Each row of numbers belongs to one of the nodes below and depends on some of the facts about them. Some rows are named. Which node is each other row?

How the nodes are related:
begim {Ψ=drela, φ=a}
bivem {Ψ=plastaklam, φ=a}
boske {θ=flafu,ziplol, Ψ=selan, φ=b}
bralar {θ=duzim, Ψ=plastaklam, φ=a}
breve {θ=tredrem,kugrin, Ψ=skabik, φ=f}
brimepler {Ψ=skube, φ=d}
brosefan {Ψ=drabezol, φ=b}
brubris {θ=vugrin, Ψ=trostatras, φ=a}
buklim {Ψ=flabul, φ=a}
busak {Ψ=drela}
dasko {Ψ=notos, φ=b}
degre {Ψ=labir, φ=f}
depler {Ψ=fisol, φ=d}
dodru {Ψ=grema, φ=a}
drabezol {θ=vugrin, Ψ=draza}
draza {θ=ketro}
drazer {Ψ=fludrek}
dropor {θ=duzim, Ψ=plastaklam, φ=c}
dunim {Ψ=fladu, φ=a}
dupiva {Ψ=busak, φ=c}
duzim {θ=skube,kugrin,grobrok, Ψ=plebre, φ=e}
faful {Ψ=labir, φ=d}
fazon {θ=gradivun,ziretrak, Ψ=raron, φ=b}
fidri {θ=ziretrak, Ψ=fisol, φ=b}
fisol {θ=skube,mizus, Ψ=plastaklam}
fladu {Ψ=steti}
flafan {Ψ=plibi}
flafu {θ=busak,breve, Ψ=plibi, φ=c}
flaga {Ψ=drela}
flibrel {θ=kugrin, Ψ=skabik, φ=c}
flisa {Ψ=fisol, φ=a}
flokla {Ψ=boplo, φ=a}
fluvas {Ψ=skube, φ=a}
futun {Ψ=boplo}
gaskego {θ=grunek,triskes,ziplol, Ψ=fludrek}
gaskon {Ψ=fladu, φ=e}
giple {θ=tiplu, Ψ=drela}
gofaklu {Ψ=skabik, φ=a}
gotror {θ=flibrel, Ψ=grema, φ=f}
gradivun {Ψ=selan, φ=b}
grelor {Ψ=vavar, φ=d}
grema {Ψ=tredaflus}
grestin {θ=rova, Ψ=dudres, φ=a}
grobrok {Ψ=vistek, φ=a}
grunek {θ=skube, Ψ=draza, φ=f}
kepen {Ψ=tredaflus}
kepero {θ=tedrum,ketro,grobrok, Ψ=drazer, φ=e}
ketro {θ=grobrok, Ψ=dudres, φ=b}
kezabru {Ψ=skabik, φ=b}
kilogras {Ψ=grema, φ=d}
klapara {Ψ=lezuro, φ=b}
klastu {Ψ=tredaflus}
klunen {θ=lozuk, Ψ=gaskego, φ=c}
klutobrul {θ=skube,muklo, Ψ=tretrobri, φ=a}
komos {Ψ=tretrobri, φ=d}
kugrin {Ψ=fladu, φ=e}
kuzos {Ψ=flabul}
labir {Ψ=plobok}
laklen {Ψ=boplo}
lasta {Ψ=vukla, φ=c}
lastel {Ψ=vukla}
lezuro {Ψ=plibi}
lofliskom {θ=skube, Ψ=drabezol, φ=b}
lopom {Ψ=zeskam, φ=a}
lostu {θ=povek, Ψ=skabik, φ=d}
lozuk {θ=gradivun, Ψ=drabezol, φ=b}
lutri {Ψ=plebre, φ=a}
mamir {Ψ=raron}
mestek {Ψ=plebre, φ=c}
mibuk {Ψ=trostatras, φ=f}
mizus {θ=motru, Ψ=zeskam, φ=b}
mobrekos {Ψ=vukla, φ=d}
muklo {θ=gradivun,grobrok, Ψ=plebre, φ=a}
nedin {θ=trostatras, Ψ=drabezol, φ=b}
nitrodri {Ψ=boplo, φ=c}
nokar {Ψ=flafan}
nonin {Ψ=drela, φ=c}
notos {Ψ=fisol}
nustil {Ψ=notos, φ=e}
nutis {Ψ=klastu, φ=a}
nuvon {Ψ=grema, φ=f}
panam {θ=gradivun, Ψ=plibi, φ=a}
pekul {Ψ=flaga, φ=a}
peste {Ψ=lezuro, φ=c}
pigril {θ=siskilu, Ψ=notos, φ=a}
plebre {Ψ=plibi}
plesi {Ψ=soneskor, φ=e}
plibi {θ=breve}
plisases {Ψ=tredaflus, φ=b}
plutrustis {θ=tiplu,dropor, Ψ=tretrobri, φ=a}
podok {Ψ=nokar, φ=b}
povek {θ=duzim, Ψ=klastu, φ=b}
puzople {Ψ=vukla, φ=a}
ribi {Ψ=soneskor}
rifo {θ=povek, Ψ=plastaklam, φ=a}
ristan {θ=duzim, Ψ=steti, φ=b}
ristul {Ψ=plobok, φ=a}
rosete {Ψ=klastu, φ=f}
rova {Ψ=ribi, φ=e}
rudrak {θ=tiplu,lofliskom, Ψ=vavar, φ=a}
rupala {θ=lopom,breve, Ψ=flaga, φ=f}
selan {θ=kugrin, Ψ=boplo}
siskilu {θ=dropor,tasi, Ψ=tretrobri, φ=c}
skabik {Ψ=draza}
skarul {Ψ=nokar, φ=a}
skekagril {Ψ=tredaflus, φ=d}
skorusker {Ψ=kepen, φ=e}
skube {Ψ=fisol}
soneskor {θ=fazon,vistek}
steti {Ψ=soneskor}
steziklik {Ψ=trostatras, φ=a}
stikluk {Ψ=flaga, φ=f}
stonula {Ψ=notos, φ=a}
stusta {Ψ=vavar, φ=f}
sudruk {Ψ=drabezol, φ=c}
sugro {Ψ=skube, φ=b}
sugu {Ψ=vistek}
sutumu {Ψ=giple, φ=b}
tapu {Ψ=zeskam, φ=c}
tasi {θ=kugrin, Ψ=drazer, φ=f}
tedrum {θ=bralar, Ψ=plebre, φ=c}
testa {Ψ=tredaflus, φ=a}
tiplu {Ψ=tretrobri, φ=a}
tredrem {Ψ=labir, φ=f}
tretrobri {θ=triskes,dropor, Ψ=soneskor}
triplikle {Ψ=nokar, φ=f}
triskes {Ψ=plibi, φ=b}
tritru {θ=duzim, Ψ=tretrobri, φ=a}
trona {Ψ=kuzos, φ=a}
trostatras {θ=skube, Ψ=vistek}
tufle {Ψ=vistek, φ=c}
tuta {θ=lofliskom, Ψ=kuzos, φ=b}
vaflik {θ=skube, Ψ=drela, φ=a}
vafo {θ=gradivun,triskes,muklo,ziplol,flibrel, Ψ=grema, φ=a}
vaple {θ=lofliskom, Ψ=soneskor, φ=e}
vavar {Ψ=dudres}
vefo {Ψ=flafan, φ=d}
vonu {Ψ=skabik, φ=d}
vugrin {θ=vafo, Ψ=klastu, φ=f}
vukla {Ψ=draza}
vutrik {θ=nedin, Ψ=plebre, φ=d}
zedras {Ψ=dudres, φ=a}
zeskam {θ=tuta,gaskego,gotror,boske, Ψ=busak}
zigok {Ψ=laklen, φ=b}
ziplol {θ=gradivun,skube, Ψ=fladu, φ=c}
ziretrak {θ=kugrin, Ψ=trostatras, φ=e}
zisto {Ψ=tretrobri, φ=a}
zofus {Ψ=sugu, φ=d}

Known rows:
plutrustis: [  3  -7   5 -18  -7 -12 -22   8   4  -5  -4  13  14  -6  10 -26  19  15
  19 -18  -3  -1   4  -9  -3  -4   5  -7  17  21   5   3   4  -3  -7 -11
  11 -10  -4 -15  13]
nonin: [ 21 -20  -6 -10   1  13  21   7   4   0  -5  -3  -3 -21   7   7  10  11
  -7  -8   0  -5  15  -1   0   5   5  -3   1  -1   0   9  -3  -2 -23  -6
   3  -1  -1  -7   3]
notos: [  5  17   8  -9   6  20  -2   6  -1 -18  -8 -15 -21   1   3  22  -7 -31
   9   1  -1  10  -6  14   9   0   3   2  16  33  -6 -42  -7  -7  26 -11
   0  -3   4   6  10]
dodru: [ 12 -16   8  -4 -23   4   0   6   3   4  -6  -6   2 -16   5  -2 -13   5
   4  -2  -2  -1   7   4  -2   7   1  -7  -5   7  -6  12  -9   1 -16  -2
  12   0  -4  -9  10]
pekul: [ 19 -20   9  -4 -18   7   0   5   7   7  -7 -12   5 -25   9   1 -10   1
   8   3  -1  -1  13   4  -1   7   3  -7  -7   5  -2  15 -11   1 -22   2
  11   2   0  -6  12]
selan: [  1   2   4   7  44  11  -5  10  -9   7  -8  -4  -2  -8   3   8   7 -18
   2   0  -4   0   0   5  -4   2   0  -8  16   8  -2   1  -6  -3   1  -7
   2 -14  -7   7  21]
vavar: [  4   0   3   2  25  12  -2  11  -3   5  -5  -1   0  -8   2  11  -4 -23
   1   2  -7  -4  -6   5   4   0   1  -7  10  10 -10   4  -7   0   1  -5
  -2 -10  -8   9  17]
lozuk: [-11 -28  17  23  -3   0   7  13 -15   9  -5  -3 -18  14   3  -3 -14   9
 -16 -20   3 -13 -12   2  -8   9  -8  -6  -2   3 -42   2   3   3   5  -3
   1 -14  -5 -10  11]
rudrak: [  6 -10   8  -8 -14  -1  -4   7  -5   2  -7  -3   2 -10   3  -4  -3  10
   8 -10  -2   2   6   4  -8   6  -5  -9   0   6  -3   0  -7  -3 -11  -5
  16  -4  -5 -16  17]
muklo: [  8  26   3  -2 -27  -6  -2   7 -14   2  -8 -13   7   7 -11  11 -30  20
  10  -1  -3   2   1   1 -10  -7   3 -12 -12  -2   8  13 -12  -2  -1 -15
  16  -4 -23 -20   2]
skarul: [  7  36   0  -5 -36  -6   2   7 -20   4  -8 -11  11   8 -16  20 -41  24
   6   4  -7   2   0   0  -9 -14   2 -15 -13  -2  11  17 -14  -3   3 -17
  17   2 -30 -21   1]
ribi: [  3   2   0  -7  28   4 -16  12   2   1  -3  11   7  -4   8  -4  12 -19
   9  -6  -7  -6  -8  -3   6  -7   9  -7  22  21  -4   6   1   0   3  -8
  -7 -15  -7   8  14]
vaflik: [ 13 -19  10  -9 -10   4  -3   5   1   4  -8 -13   4 -19   8  -1  -1   6
  17  -7   0   1  12   6  -5   9   0  -9  -4   0   1   7  -9  -2 -20   0
  12  -4  -1 -14  19]
flaga: [ 14  -9   4   3  34  18  -1  10   2   8  -6 -10   3 -21   8  14  -2 -28
   6   7  -7  -3   2   6   5   2   6  -7   8   5  -5  13  -9   1  -9   1
  -3  -8  -3  13  20]
tredaflus: [  7  -3   3   3  25  15  -2  11  -2   6  -5  -4   1 -11   4  12  -4 -23
   1   3  -8  -4  -4   5   4   0   4  -7  10   9  -9   7  -7   0  -3  -4
  -2  -9  -7   9  18]
kepero: [ 17  -5   0 -11 -14   1  13   7   0 -13  -4   2   0 -14  -1  -4  10  12
   2 -17   3   3  13  -5 -11  13  -4  -2   4   4   2   6  -4  -4 -18 -10
  24  -5  -7 -22   4]
gaskego: [  5   0   4   5  32  12  -5  10  -4   5  -7  -5  -1  -5   4  10   3 -24
   6  -1  -4  -4  -5   6   0   1   3  -8   9   6  -6   0  -7   0  -1  -7
  -3 -14 -10   7  16]
flokla: [  7 -10   8  -6 -27   1  -1   7   0   1  -5  -2   1  -8   3  -5 -13   9
   3  -4  -2  -1   4   2  -2   4   1  -8  -2  10  -9   7  -8   0  -9  -6
  12  -1  -6 -12   7]
tiplu: [  8  -7   5 -19 -24 -11 -22   8  11  -6  -4  15  13  -3  11 -24  16   5
  17 -17  -1  -7  -1  -9  -2  -7   5  -7  10  22   1   1   3   2 -10 -12
   4  -8  -6 -12   3]
lezuro: [  7  25  -2   2  20   9  -1  11 -15   7  -6  -6   6   1  -8  22 -19 -14
   3   6  -9  -1  -8   3   0 -10   3 -12   6   4  -1  10 -10  -2   8 -12
   0  -9 -21   3  13]

Which node is each row?
No name comes twice in this set of rows, the named rows included.
[  3  12  15 -16 -32   9  -4   1  -2 -26 -10 -20 -23  -1   1   9  -9   0
  15  -9   7  20   8  12  -2   8  -3   4  12  36   4 -54  -6 -11  20 -14
  22   5  11 -15   7]	pigril
[  8  -7  -5  -6  14   6  18   7  -3  -2  -6  -6  -9  -4   4   0  11  25
  -4 -14   5  -1  12  -2  -4   9  10  -2   7  -2   2   9   0  -7 -10 -11
   2 -13  -5 -17   2]	klunen
[ 19  26  -6 -10 -29  -4  16   7 -13 -12  -6  -4   6   0 -14  11  -9  19
   6  -9  -1   3   9  -6 -14  -3  -2  -8  -8  -3  14  14  -9  -4 -10 -18
  23  -2 -26 -28  -6]	duzim
[  7  -2  10 -11 -35   4  -1   5   2 -10  -6  -8  -9  -4   3   2 -15   5
   7  -5   2   6   4   6   0   5   0  -3   0  22  -6 -14  -7  -3   2  -8
  13   2  -1 -13   4]	bivem
[  8  22   2  -6 -34  -5   1   7 -14   3  -7  -9   8   4 -11  12 -36  20
   6   1  -5   2   1   1  -6  -9   1 -13 -10   2   5  15 -12  -2   0 -14
  15   1 -23 -19   2]	lutri
[  5  -9   8  -7 -18   0  -1   7  -3   1  -6  -2   2 -10   2  -6 -13  13
   5  -5  -2   3   6   2  -3   6  -2  -8   2  10  -6   7  -6  -3  -7  -6
  16  -2  -5 -14  13]	grestin
[ 12  -8  -5 -26 -15  -6   2   7   4 -15  -5  15   4  -9   7 -18  30  17
  17 -25   1  -1  10  -9  -6   5  -1  -6  10  15   7   7   2  -6 -16 -12
  14 -11  -9 -27   5]	vaple
[ 13 -10   5   0  43  16  -4  10  -6   9  -8  -8   6 -22   7  15  12 -25
  10   1  -7   1   5   8  -1   3   0  -8  14   2   1   3  -9  -3 -10   0
   4 -10  -1   9  32]	giple
[ 14  -2  -3 -14  -6  10  17   6  -2 -15  -6  -4 -14  -5   2   9  15   8
  -7 -15   5   2  10   2  -4   4   1   2   9  10   2 -25  -1  -7  -4 -17
   7  -1   1 -12  -3]	dropor
[ -1   7   3   4  48   4 -16  11   3   2  -5  -5   0   4   8  -7  10 -10
  13  -5  -1  -1  -5  -2   3   1  19  -3  21  12   0  15   1  -3   7  -8
  -7 -25  -6   4  12]	soneskor

Now the same nodes, written a new way:
Known rows:
gofaklu: [-19 -27   2  -7 -15  13   0  10  -6   9  13   0  16  34  -5  18  -9  -1
  -7  29 -23  27  17  -8  -2  35  25  10  31]
nutis: [-18 -24 -10 -11 -19   8  -7  -4  -1   5  20  -2   9  48 -12  31  -8  -6
 -17  19 -22  18  14  -7  -6  30  21  -3  24]
grunek: [ 10 -28  13  -7 -10  14  12  14  -6 -23  -1  -6  13  32   4  21  -6   3
  -4  25 -13  30  -5   5   9  27  11  -2  27]
siskilu: [  3 -27 -11 -13  -7  17  -5   1  20 -24  10  18 -16  36  -5  40   1 -10
 -19  24  -1  31   7   5   1   6  18 -23  29]
dupiva: [-10 -26   6 -11 -14   1   4   2  -4 -22  13  14  -1  41  -3  27  -4  -3
  -6   6 -19  27  -4  -3  -5  14   2 -11  23]
tedrum: [  6 -13   8  -6 -11  -4  -4   4 -10 -24  21  -4  -6  54   4  42 -11  -3
  -5   4   3  22 -12   5  -7  10  -1 -19  22]
mobrekos: [  5 -28  12 -10 -14   3  16  14  -9  -8   1   6   4  32   3  16   7  10
  -4   9 -23  31 -14  18  -4  30  18   3  30]
grelor: [ 10 -27   7 -12 -19   1   7   5  -7 -16  12   4 -15  42   1  21  10   6
 -14   3 -21  30 -14  18  -6  20   7 -10  25]
skekagril: [ 10 -26   7 -12 -19   0   8   5  -7 -17  13   4 -14  44   1  21   9   6
 -14   4 -21  30 -15  19  -7  20   8 -11  24]
kilogras: [ 11 -27   7 -12 -18   0   8   5  -8 -17  13   4 -14  45   1  20   8   6
 -14   3 -22  29 -15  19  -7  20   8 -11  24]
ribi: [-15 -10  -9 -10 -11  -7   3  -3  26 -22  -8  18  -9  43 -21  49  25 -11
 -19  18   1   7   1  -2   5  29  18 -15  51]
vonu: [  6 -28  12 -10 -14   4  17  15 -10  -7   1   5   7  31   3  16   5  11
  -3  11 -23  31 -14  18  -3  31  20   6  30]
vaflik: [-12 -18  -9  -7 -17  17  -8  -6  -6  -9  20  -7   9  43 -14  38  -9   7
 -18  32  -5  22  19 -10   0  32  25 -15  23]
tretrobri: [ -4  -7 -16 -11  -7  -3  -3  -5  27 -24  -8  15 -14  39 -23  50  25  -8
 -21  31  12  21  11  -2  11  28  25 -23  51]
klutobrul: [-11 -23 -18 -12 -10  21  -9  -7  21 -13  16   2  -3  41 -20  45  -2  -4
 -23  34   1  30  21  -4  -1  21  26 -20  24]
plastaklam: [-18  -7   9  -5 -29  -5  -6  -9   2 -20  -8  -2 -13  35 -11  48  24   3
  -5   6  -6   4   6 -16  11  36  -9  -3  51]
testa: [-18 -24 -10 -12 -20   8  -7  -4   0   5  19  -1   9  48 -12  30  -8  -6
 -17  20 -21  18  14  -8  -6  30  21  -3  24]
tuta: [ 15 -22   4   0 -26   3  -3   6   1 -23  14  -6   9  48   4  35  12  -6
 -12  13  -7  31  28  16   9  15   4  -2  23]
nuvon: [  7 -27   8 -13 -16   0  12   4   2 -23   9  -1   2  44   2  30  -1  -8
  -8   5 -17  27 -10   6  -5  21  -5  -5  23]
ristan: [ 16 -25 -16 -10 -18   4  -5   4  21 -24  10   3  -8  43   1  45  20 -13
 -18  22  10  32  28  18   2  13  18  -5  25]

Rows to name:
No name comes twice in this set of rows, the named rows included.
[ 13 -27   9  -9 -11   5  11  17 -11 -19  10  -3  -5  28   4  18  -8  12
   2  25   8  32 -14  14  -4  34  24   5  42]	lostu
[ 15 -21  -3  -4 -25  -3  -4  12  -3 -23  18  -6   0  47   5  42  -2 -12
  -5  14   7  31  26  16   0  18   5   9  29]	povek
[-12 -21 -12  -9 -18  15  -7  -4  -7 -10  20  -7   7  41 -16  38  -9   5
 -16  33  -1  25  21 -10  -2  33  25 -16  25]	rudrak
[-14 -20 -16 -13 -11  19  -9  -3  24  -8  18   1  -9  41 -18  45  -5 -11
 -23  36 -17  29  18   1   1  10  26 -15  33]	tiplu
[ 16  -9   8   3 -26  -5  -6   7   0 -22  20  -8  11  56   5  39  -4 -10
 -14   2 -12  28  26  23   3   9  -5  -6  20]	triskes
[ 14 -11  11  12 -28   5  -3   9   8 -24  15  -8   5  43   5  45   9  -3
 -20  28 -21  31  20  20   9   6  12  13  20]	mizus
[-16   7  13  15 -19  -4  -4   4  22 -24  -7  -8  -3  37  -1  50  12   4
 -22  33 -22  -1 -19   0  17  11  17  10  50]	motru
[-18 -18  -6 -11 -27  20 -10  -8  -9  -2  19  -8 -10  37  -2  41  -9   1
 -16  27  -7  29  16 -14   1  30  10  -1  38]	bralar
[-17 -27 -11 -12  -8  20  -5  -9  -9 -11  18  -8   6  41  -9  44 -11 -14
 -10  35   8   8 -16 -15  -4  31  22 -12  36]	kepero
[-14 -13  11  11  -9  -7   7  14  -5 -20  -8  -2  14  29   2  39   0   5
   5  29  12  23  -1 -10  12  37  24   8  51]	draza
[ 14 -21   8 -11 -20  -6   9   4  -9 -19  20  -1 -14  56   2  25  -3   6
 -13   0 -20  19 -18  22  -8  18   0 -18  21]	vefo
[  2   5   8  -2 -14  -8   2   3  -3 -23   8  -7  10  58  -9  46  -2  -6
  -3   5   8  -3  22  -2  11  35  -3 -25  51]	plibi
[ 18 -19  11   0 -24  -3  22  -2 -11 -25  21  -9  -3  52 -22  28  10  19
 -18  18 -20   8  -5  19  -4  21  18 -24  19]	vutrik

Now the same nodes, written a new way:
Known rows:
drazer: [ 4 -1 -2 14  2  7 -2  2 11  3  3 -9 -2  1  2]
rifo: [ -3   6  12 -13  11  13 -11  -7   7  -3   0  -3   5  33  18]
vukla: [ 6 -1 -4 20  3  8 -1  3  9  4  9 -9 -5 -3  0]
lastel: [  5  -1  -4  21   2   8  -1   2   9   4  10 -10  -5  -3   0]
gofaklu: [ 11   1   1   8   0   2  -2   5 -10   4 -13   3   2  10  -5]
skabik: [ 6 -1 -4 19  2  7 -1  2  9  4  6 -9 -4 -3  0]
breve: [-19  -2   6   2   7  -6  -3   3  -1   3  -4  -7 -12   7 -10]
lostu: [ 19   1   4   4  15   1   5  -4 -30   3  -7  15  -1  21  -9]
ketro: [ -4   1   0  -7  -1   1   4  -5  16   8  -6   2 -11   0   0]
grobrok: [  9   2   2   5   1   3  -2   3  -5   5 -11   5   2  12  -2]
dudres: [  4  -1  -3  17   3   9  -3   1  12   3   8 -11  -4   1   3]
zedras: [ 10   1   2   6   0   3  -4   3  -7   3 -11   2   2  13  -2]
grunek: [  4  -3   3  -6 -15   4  11   7 -40   3 -11 -18 -13  -4  -4]
skube: [  5  -1   7  -4  -7  21 -10  -1  -9  -8  17 -36  -2  17  25]
zisto: [  3  -5   5  13  -4   5  -4   3 -22   2 -18  20   2 -10  -7]
stikluk: [ -3   0  -2   1  -8   2  -5  -1   2   6 -17  -4  -6   5  -2]
drabezol: [ 1  0 -1 15  5  7  7  2  9  7 14 -4 -6 -3 -2]
gaskon: [ 31   8  -6   7  10  -6   9  12  17   8  -6 -22   3  25  -8]
nitrodri: [ 12  -2   0  -4  -2   0  -6   0  22   2 -15  -2  -5  -3   2]
vefo: [ 29   3   8  12  -3   0  -5 -13 -29   6 -11   5  -1  16  -9]

Which node is each row?
No name comes twice in this set of rows, the named rows included.
[ -1  -1  -3  -8 -22  -1   1  -5  25  11  -8   6  -5   3   0]	gradivun
[ -5  -5   9  -1  14  -9  -4   5  18  -2   2  -5 -12  -3  -7]	flibrel
[-15   0   8 -20  -2   8 -15 -12  30  -2   3 -12  -6  24  19]	fidri
[ 18   6   1   9  23 -12   2  16  15   1   0 -30  -1  30 -13]	kugrin
[ -1  -3   8   9   5   5   3   2 -24   4 -13  24   0 -12  -8]	plutrustis
[ 1  0  1  8 -2  7  8  2  6  7 13 -6 -4  0  1]	gaskego
[ 15  -8   5  12   1   4  -5  -5 -40   0 -15  28   1   3 -10]	komos
[  8  -4   2 -11 -15   3  12   6 -34   2 -10 -20 -16 -10  -2]	lofliskom
[ 13   6   8   9 -20  -3  -8 -22  10  14 -17 -15 -12 -17  -4]	podok
[ 14   0   7  -3  -6   5   9  10 -43   1  -8  -9  -2   6  -3]	vaflik
[  0  -2  -1  -5  -5   0   5  -1   2   6  -9  -5 -12  -4  -3]	nedin

